[ 34   8 -32  19 -26  35   1 -19   4  21 -23 -17 -17 -23  14  -2  -4  -6
 -37  15  21 -19   5  -5  46 -30 -25 -28   0  38 -34  18  61   3   3 -67
   4  -5  -5  44  11] : q844
[ -7  -4  12  22   0  55 -26 -12  -1  33 -13   7  -8   2 -24  -5   7 -12
 -60  54  -9  24 -12  27  -9  10  47  -3  -4 -22  -2 -23  16  15  40 -19
 -16 -34  20   5   9] : q674
[ 28   8 -11  -4 -17  51  -5 -32 -18  27 -25  -7 -20  13 -12   0  34  16
 -21 -43  34  -1  16   8  32 -44  37 -42  18   7 -22  47  12 -14   5 -64
  18 -15   6  -2  11] : q844
[-17 -23   7  -3  45 -28 -13  41  27  12 -20 -11  19  21  28  32 -44  22
  -1 -27  18  18  14  42   5  -6  67  -9  24 -32  40  40 -13  14  18  18
  16  18  23 -22   2] : q844
[-26   0  30  -8  15  31 -16  -3 -20   2  12  -1   0  -1  -3  34  40   5
 -21 -30   2  21 -18  17   0 -13  21 -21 -27 -32   7 -21 -12 -14  -6  22
  -8 -22   8  -8  17] : q181
[  0  -3 -31 -58  19 -87  17   9  39 -17  38   5  27   6   4  35 -11   4
  52 -43  14 -10  11  19 -17   0 -22  19 -55   3  16 -10 -10  16 -11 -10
  -7  21   1  26  -9] : q224
[ -4   7  11 -37  42 -53  13  15   2 -35 -18   8  11   9  30   2  -1 -11
 -19  66  -6 -38  -9  24   3  26  34  35 -24  50 -22  21   0  17 -29  28
 -18  52  33 -14  19] : q924
[ 11  -6   5 -12 -14 -11 -24   8  17 -47   8  25   9  21 -19  21 -15  22
  35 -49  25  28   4 -16 -21  -9  -2  30 -33  12  -7  24 -53 -18  -1  19
  10  11  -5 -36 -11] : q224
[ 21 -27  49  -9 -22  19 -12  16  15 -26 -22   4 -42 -23 -52 -31 -49  16
  33   2   4 -32 -35 -50   1 -38 -21   0 -21  -3  -7 -11  13 -17  11  -6
  -5 -19 -56 -17  -4] : q738
[-36   2 -31 -28   7  -7  -4  22   7   1 -39  -3  38  25   4  19 -19  11
  33  40 -42  29 -16   3  12  40  46  38  32 -44  47  15 -41  16  30  39
  -5  17  36 -38 -13] : q924
[-35 -22  15  42  39 -28 -16 -19 -21 -27  10  37  38  27   5 -40  -2  12
  91  50  -5 -17  -1  13 -61  35  31  54  15 -66  54  13 -66   1  10  62
   6  16  31 -57  17] : q181
[-13  -1 -23  21  -1  19  -8 -25   7 -14  23  15  17 -13  18 -11 -55  -8
 -22 106 -50 -33 -13  28 -38  54 -19  40 -41  19  25 -25  17   7  69   8
  -2 -15   6 -29  -6] : q504
[ 52  -7  45  12 -16  20  -2 -37  31  22  41 -19 -36 -27 -43 -31  21 -23
 -17  17  33   4   9  -3  13  23   4  -7  -2  21  -7  22  14   5 -10 -15
 -13 -17 -10  12  11] : q924
[  7 -15   1  -4 -27  -8  -6  17  -1  -1 -24  -6 -44  47  -9 -17  23  42
  49 -55  16   5  10 -42   7 -14  38   7  68  -7 -37  49 -34  19   3 -13
  42  19  16 -44 -21] : q738
[-16  40  36   3  37   0   3  48   3   4 -49  14 -30  40 -19  34  -1 -11
 -30  47 -45  19  10  26  13   9   9  15  16  63  17  37  19  -9 -24  29
  -6  30  23  -7 -10] : q924
[ 46 -11   4 -32  12 -18  -5  -2  51 -18 -21 -28  37 -32  -3   9 -21 -11
 -40 -21  41  35   4  -8  22 -20  33  24  -9 -11  -3 -33 -25   3 -13  -9
 -38  -7  33  33  12] : q181
[ 26  54  -6  17  30  16 -14  13  22  21  11  39 -22  30   3  31  12  20
 -37  43  -1  47  -9  19 -56 -24  23  14 -19  24   3  -3  43   6   4 -20
   0  -6  31 -21 -12] : q674
[  8 -22  -7 -13  -9 -38  10   9  16  -1   7   7   1 -15  -5 -24 -25   4
  54  -2  39 -21  19 -29  -8 -33  29   4  -3 -25  10   4 -36 -12 -12   4
  -9  70 -31  12  17] : q181
[ 19 -22  13 -10  -1  28 -15  -4   9  13 -10 -23 -10  -4 -44   8 -21   4
 -47 -24  49  23   5 -18 -12   6  28  -9 -26 -29 -30  20 -24 -13  19  12
  11 -35   0  36   4] : q738
[-36  10 -39   0   0  37  18  23 -18   4   8 -13 -32  11  28  19  22  25
  30  -6   0  28 -17 -28   9 -89  15   8  57 -12  19  50 -16 -13  -3 -33
  -1  -9   1  19 -16] : q583
[-13 -15 -32 -30   2  10   1  15  -5  14 -47 -20 -15  -7 -11  33   9   5
  36 -23  -3  15 -22 -16  40 -28   0 -44  20 -47  -6  -1  14  18   0  -8
  -5   4   9  22  -1] : q181
[ -4   0   9  32  15  23   1  -5 -15  23  19  -4  12  -7  17 -12  49   4
 -31  29  25 -10  18  20  -6 -17  19 -45   7   2  -4 -11  27   4   4 -34
   9  15   3  -1  10] : q583
[  3  -5  16  21  24 -32  -2   5 -13  -8  25   3  63 -14  54  21  29 -19
  43 -15  39  -6   5  19 -13  -7   8 -16 -13 -42  11 -21 -21   7 -26  38
   4  -3  13  -4  26] : q224
[ -9  -7 -21   9  15  22 -17   0 -20  13   0   0   5 -15  41 -18   3  14
 -15  18   0  -2   4  12  17 -17   4   4  39  31 -37   1 -39 -11  -5   4
 -11   0  40   3   4] : q181
[-11 -24  -7   4  -8  62 -15  14 -33 -32 -22  11 -43   1 -18   7 -13  41
  -3 -56  -7  16 -28 -43 -21 -19 -18  16  14 -21 -15  33 -19 -19  -9  24
  32 -39 -15 -16  -9] : q504
[ 16  46  76  29  -7 -22   4   4   9   1 -61  36 -15   6 -46   2  56 -20
  11  68   9  55 -11  27  15 -32  11 -31 -22  -4   3 -11  -2 -19 -18 -50
 -33  44   3  17   4] : q674
[ 10   1  -1 -25  38 -36 -14  15   8 -55  31  18  19   3  10   7 -39  -5
  11  -9   7 -31  28   1 -14 -10   7  52 -33  -9  15  35 -11 -21  -2  27
  -4  17 -15 -52   9] : q504
[-12  -1  -9  16 -28  53   0 -28  37   4 -29 -11   1 -24 -30  18 -33 -12
 -30   4 -37   7 -31  12  28  35  -5 -20 -54  17   0 -38  16  -1  50 -21
 -14 -33 -15 -36 -12] : q477
[ -6  36   2 -15  29   3   9  36  18  12  -9 -11 -27  23 -22  46  -7  18
  24 -33  -1  55   3  -5  11 -64 -12 -29  14 -16  16  47  20  -9  -2  -9
  17   7  14 -20 -36] : q674
[-17  25   4  22  12 -30  19  43 -22   9  31  15  38  26  24  -7  15   0
  58 -15 -18  -4  44 -10 -17 -16 -21   1  17  20  72  35 -21  -3 -10   8
  32  54 -13   2 -14] : q674
[  5  31  31  67  54 -17   3  31  19  39 -36  26  46  14   2  46  51 -25
  13  34  27  64  32  54  -3 -43  13 -64 -10  -1  25  17 -26  18  -3  -8
 -11  33  26  23  14] : q477
[-12   2 -32   6  -1  16   4   7 -14  -9   5   4  13   4   0  23  21   3
  11   0 -13 -12  11  10   5  18 -14  -7  -2  -3  15  13   1  -4 -17  11
  18 -14   7 -17   3] : q924
[ -4  -1   3 -14  18  17  -8  14  -4  15 -34 -13 -21   4 -22  -1   0  14
 -17  17  -9   7 -13   1  17 -17  24 -28  13 -38  -1   8   9  14  14 -21
 -10 -16   5  13   4] : q924
[  2  -1 -38  66  17  47 -10 -36  39  74  16 -32  -1  -2  40   8   8   8
 -39  81  32  42 -23  44 -16  37  42 -18  29  13 -37 -48 -23  37  31  29
 -10 -45  84  -2  -8] : q583
[ -1 -11 -55 -38 -13   8   6  -5 -25  25  15  -7 -18 -11  17  -1  12   4
  32 -27 -24 -57  19   5  42  -5  -3  13  28 -40  13  24 -23 -11  11 -17
  14 -32   0  -3   4] : q504
[ 35  12  35 -61  16  19  15   5 -20 -12  23  -2  -8   0 -20 -22  -7 -21
 -60 -38  -4  -2   2 -17  15  -9   5  27  -4  32  -6  33 -34 -37 -27  10
   2 -35 -10  13  -2] : q674
[-23  11 -24  13 -24  -9   0 -14 -16 -23  -4   0 -31 -11  24  25  20   4
  14   5   3 -14 -17   5  23 -14 -29  -3 -19  26 -35  32   8   7 -43  -6
   1  21  13  19  13] : q924
[  7 -14 -36   1  -4   3   7 -13  10  48  44  -4  53  -9  32  16  29   7
   3 -12  66  12  11  25 -28  -6  54 -20 -17 -53 -28 -33 -79  -1  13  16
   9 -23  29   1  12] : q674
[-12 -16 -45  -7 -17  19 -14 -33 -27 -13  -1   9  -8  -6 -15   1  42  18
 -51 -14   9 -45  11  -3  -3  39  -1 -17 -28  10 -35 -20   8   9 -21 -34
  14 -11  11 -21  11] : q738
[ 21   3  19   1  21  47 -21  -4  13  21 -35   2 -27 -11 -20  30  -2  -3
 -34 -52  14  49  -5  18  19 -22  48 -43 -11 -26  11  18  38  -8   9 -49
  -6 -22  -6   3   4] : q674
[ -6 -10  18 -20  11 -21 -12  34  -3  13  -7  13  12  14 -11  -2  -6   6
  29   0  -2 -10   5  -2   1 -26  17   6  16 -37  30  14  -9  -2  13  -7
   0  15 -14   8   3] : q181
[  -9   29   19  -19   23   27   24    2   20   -8  -15  -20  -28   -3
  -46   24  -32  -27 -114    1  -32   60   -9   16  -16   46   -3  -12
  -40   58  -20  -17   27  -19    3    6  -23  -32   -6   21  -22] : q224
[-71  -7   6 -38  25 -38  -2  40 -11   3  27  24  13  24 -25  31  13   6
  37 -28 -19   6  -9   3 -55  13  23  47 -25 -83  20 -13 -45  -5  11  56
   3 -15  -5 -52 -13] : q583
[ -5  -4   3  -6  11  21  -6   2 -14  41  56   2  -5  11 -14 -11  67 -19
 -12 -13  19   5  53  14   0  24  59   4  -1   5 -23  14   9  -9  15 -17
  24  19  18 -34  -4] : q674
[-12  -3 -35  20 -14  41 -30  -5   1  26 -35  16  -5  -5   6  36  29  42
 -19  -7  35  44 -26 -17  -3 -36 -13 -40  27 -17 -52  -7   6  25  -9 -32
   2   6  26 -31  -8] : q844
[ 39  -6  16 -38  22 -32  -9  14  25  33  10 -12  -3  -1   0   3  -5   4
 -15 -31  32  -3  42  29  -3 -30  42 -30  41 -36 -12 -17   5  14   5 -13
  -8  -2  25   3   3] : q224
[-13  11 -37  36  29  -5 -11   9  18  19 -15   6   3  11  16   6   2  10
 -45  54   0  11  25  39 -29  -4  60  -4 -19 -31   7 -22  28  34  25  -5
  -4  21  30   3  26] : q224
[-15  15 -12 -16 -10 -55  16   3 -12 -44  37  -4  65  -9  24   8  52 -13
   4 -22  -5 -28  31   9  15  36  12   6 -46 -13  50 -12   7  -2 -21 -11
  -3  44  -7 -17  17] : q477
[-35   9  24 -24  25 -17  -5  36 -15 -46 -26   7  33  23  19  15 -16  28
  43 -51 -27   4   0   4  21  -9  11  58   7 -13  41  43 -20 -46 -21  29
  12  24   2 -14  -5] : q924
[  0  -1   0   9 -11 -36   9  29  19  -4   4  15   3  -8   6  22  10 -15
  44  13   6   0   6   4  -4  10  15  15 -20  11  24   3 -17  -1 -17 -10
 -13  22 -15  13   5] : q924
[ 18  14  -1  20  19 -31  19  19   7 -11 -14   1  25 -22  50  25  11  -8
  38 -27   0  13  -5   2  -6  12 -11 -13 -21  11  13 -18 -28   8 -16  21
  -5   1   2  -7   5] : q504
[-12  -6  -3  59 -45  42  -6  -8 -22 -23 -36  24 -19 -27   0  17  56 -12
  -6   0 -18 -15 -17  10   8   8 -21 -19 -18  50 -17 -33   5   4 -27 -28
 -23 -30   4   1  18] : q477
[ 26  40 -10   1 -24   9  15   0  30  18   6  -7  26   6  33  -4 -19  18
  -7  34 -12  46  -7 -14  -2 -23 -18  25   3  42  -6 -26 -14  -7  20  17
   1  24  13  32 -13] : q738
[ -7 -14  -1 -16  23 -17  14  17   3 -19 -15   0  46 -14  36 -10  -3   8
  31  -5  -1  -1 -11 -10   2 -22   3  24  14  -8  23  13 -41  20 -24  65
 -25  28  -3   6  31] : q224
[-25 -16 -11   1  -4  12  -9 -34  -6  -6  39   6 -30   1 -13 -16  -3   1
   4  31   0 -36  -8  -7 -14  10  -6  18 -15 -13   2   1  14  -1  18 -39
  -6  -6 -12  -1  -1] : q224
[ 14  13  -5   9 -11 -23  -6  18  16  43 -88  20  -7  30  -3  44 -23 -13
 -19   3  14  49 -36   1   5  29  15 -23  -5  -6   3 -10 -91  23 -14   0
 -38  -2   8  95   4] : q674
[ 29   0  35  34  13 -25  -4  20  16   2 -27  -9  17  26  44 -64 -20   6
   5  22   5  45  21  -7  17   1  75  29  96  -9  29  60 -47  12  34 -30
  11  46  16  -3  -9] : q583
[ -5  -1  46 -20  43 -16  23  18  14  -1  11 -30  37 -13 -19   5  78 -18
  -5  -3   4  21  33  37  22  34  62 -32 -14 -19  32  10  -7  19 -16  62
 -21  26  14 -50  34] : q924
[  1  25  58 -31  20 -25   6  31   9  -6  -4   9 -16  14 -12  33  -2  -5
  -1 -33 -19  21 -30   6 -14   4 -19  13 -39  19   5 -15 -15 -13 -13  35
 -16 -33  -3  -7  -7] : q844
[  8 -12   4 -40  52 -45  -3  33  37  -4   6   0   7   3  29  16 -37   4
  24  10   3  10   0   2  -7  -3  35  15  -6  -9  32 -17  -8  17  27 -10
 -28  30  14  -3  -2] : q844
[-22  20 -21 -15  12   3   3  -8  -8 -36  46   3  -6  -1  15   0 -35   3
  -9  -6 -35 -24  15 -11 -12  33 -29  60 -48  31  19  10  19 -38   3  28
  14  12   1 -39  -5] : q844
[-10 -19  -4  37  13  49 -22 -47  16  12  -1 -14  15   6  -4  11   8   7
  -6  -8   8  10  15  41   4  20  46  11  15 -14  32  16 -36   4  19  27
   9 -33  61 -48  13] : q181
[  0  -8   2  11   2   8  -4 -15   0  13  12  -8  15  -6 -24  -6  10 -19
  11  26   5  -5   7   5  -5  39   8   4 -17  -6  31  -2   9   6  19  -3
   0 -19  13 -11   1] : q844
[-20  -2  20 -20 -20 -10   6   1  17 -47 -13   2  20  -6 -44  22  -4 -43
  31 -46 -35   9   9   6  10  72   3  40 -47  19  18 -27 -32 -26 -11  71
 -36 -13 -19 -55   3] : q224
[ -7 -12   2 -30 -31 -18 -11  11   0 -47 -32 -16 -18  20 -54 -12 -31  12
  46 -97  -4  22 -10 -42  16   3  14  34 -18   4 -15  40 -42   4  -7  42
   9   4 -23 -33 -16] : q504
[ 33  16  -2  25  23 -16   3 -10  14  19   0  12  35 -11  -1 -18  -9 -29
  11  36  11  13  24  15 -15  20   3   9 -29  12   3 -28 -24  -1  10  13
 -15   9   4  18   8] : q504
[-40 -13 -15  -6  40  28 -12  31 -12   2  25   8  19   0  53  32  45  12
  -3  12  -9  14  -1   5  -7 -19  33  12   0  24   7 -22 -10  18  14   5
 -14  14  34 -38   9] : q844
[ 15  15  40 -37  24 -32 -16  51   2 -15 -42  18  -4  28 -30  11 -12 -26
  23   9 -15  37   1 -20  30 -33  11   4  46  12  28  30 -10   1 -15 -16
 -29  34  -6   1 -16] : q181
[ -1   8 -17  15 -17  16 -13  -9  18  12 -41   1 -10  10 -29  19  14  -3
 -35  -2 -18  21  -8  28  -1  37  20 -12 -25   2 -23 -28  10  25  23 -11
 -12 -41  17 -16   2] : q224
[  1   5 -24  16  31  12 -15   1  17  22  16  11 -11  13  13  28 -31  11
  -3  63  -5 -19   7  30 -10 -18 -15  -9  10 -15  25  14  31  10  14 -11
   0  -3  14  16   5] : q924
[-44  11  19  60   0  -4   2  30   3  11  -8   8   7  21  44  30  16 -21
   4  39 -46 -23  -1  37  27  56  27  -9  -1  22  60 -16 -32  -1   3  29
 -11  -2 -16 -43  13] : q738
[ 32 -23  13  -7  19 -14  -9   9   9   7  39  20  -5  -5 -11 -34 -13  -4
   9  75  22 -25  -1  -9 -37   7  -8  15 -11  -6 -27  29  27  25  18   3
   3  16 -20  22  15] : q924
[-36  35 -22  33 -17  45   1  -9 -19  14  16 -12  42  -1  39 -29  17   0
  -9  21 -53   6  22   7  18  13  33  26  14  65  20 -19  28 -12  39 -18
   5  33  25 -47 -20] : q477
[ -5  -2 -28   6 -33  31   8 -19 -16   0  24 -12  -7 -21  -4 -27  -1 -16
  -4  39 -27 -28  -3 -12  -4  33 -18  13   6  24   3 -23  25  -2  18  -3
   1 -22   0 -10 -11] : q583
[-21 -10 -20  12  12 -23  -8  17 -12   4   2  12   8  -4  12 -14  -8   5
  40  32 -17 -31 -14   5 -10  26  13  -6  -1 -21  12 -21 -24   4  12   3
  -4 -11   1 -41  -4] : q181
[-21  16  35 -41  -2  16 -13  10 -16 -28 -10   9   6   7 -47  -9   0  29
   9 -47 -15  32 -33 -43  -2 -39 -28  21 -43   1   5 -23 -20 -25  -9  18
 -14   1 -22 -19 -10] : q844
[-37   2 -23  59   0  38   9   3   0  39 -13  -4   2   7  26  38   7   7
  35  12 -20   7   1  24   7   9  -9 -24  40 -14  44  34 -38   4  12  41
   9 -13  25 -11  -1] : q477
[ 33   8  27 -18  12 -68 -11  44  12 -26 -70   4  21  -5   4 -50 -79   7
  -1  50 -20  28 -34  -4  12  17 -17   9   6  18 -19 -13 -15   6  27 -28
 -28   6   0  42 -20] : q844
[  5   3   4  -8  46 -30  13  48  15  17   2  -4  13  20  16   3 -32 -21
   7  43  -7  22  -2  22 -14  14  28   0  28   8   5   3  -5  11  14  37
  -3   0  11   4 -16] : q583
[-14   2  -1  -1  26 -21 -10  27  -8  21   8  15   8  28  -7  -4  68   8
 -46  31  23  12  24  26 -21  15  87  -5  26 -42 -18   4 -16  22  -3 -14
  10   8  30 -59   6] : q224
[  1  -7 -50  -9   3   3  10  29 -30 -53 -34  30   5  -3  54 -15 -11  36
   5  -1 -36  -5 -36 -27 -34  10  -6  25  33  13 -12   0  25  18 -20  -5
  16   5  11 -12  -4] : q674
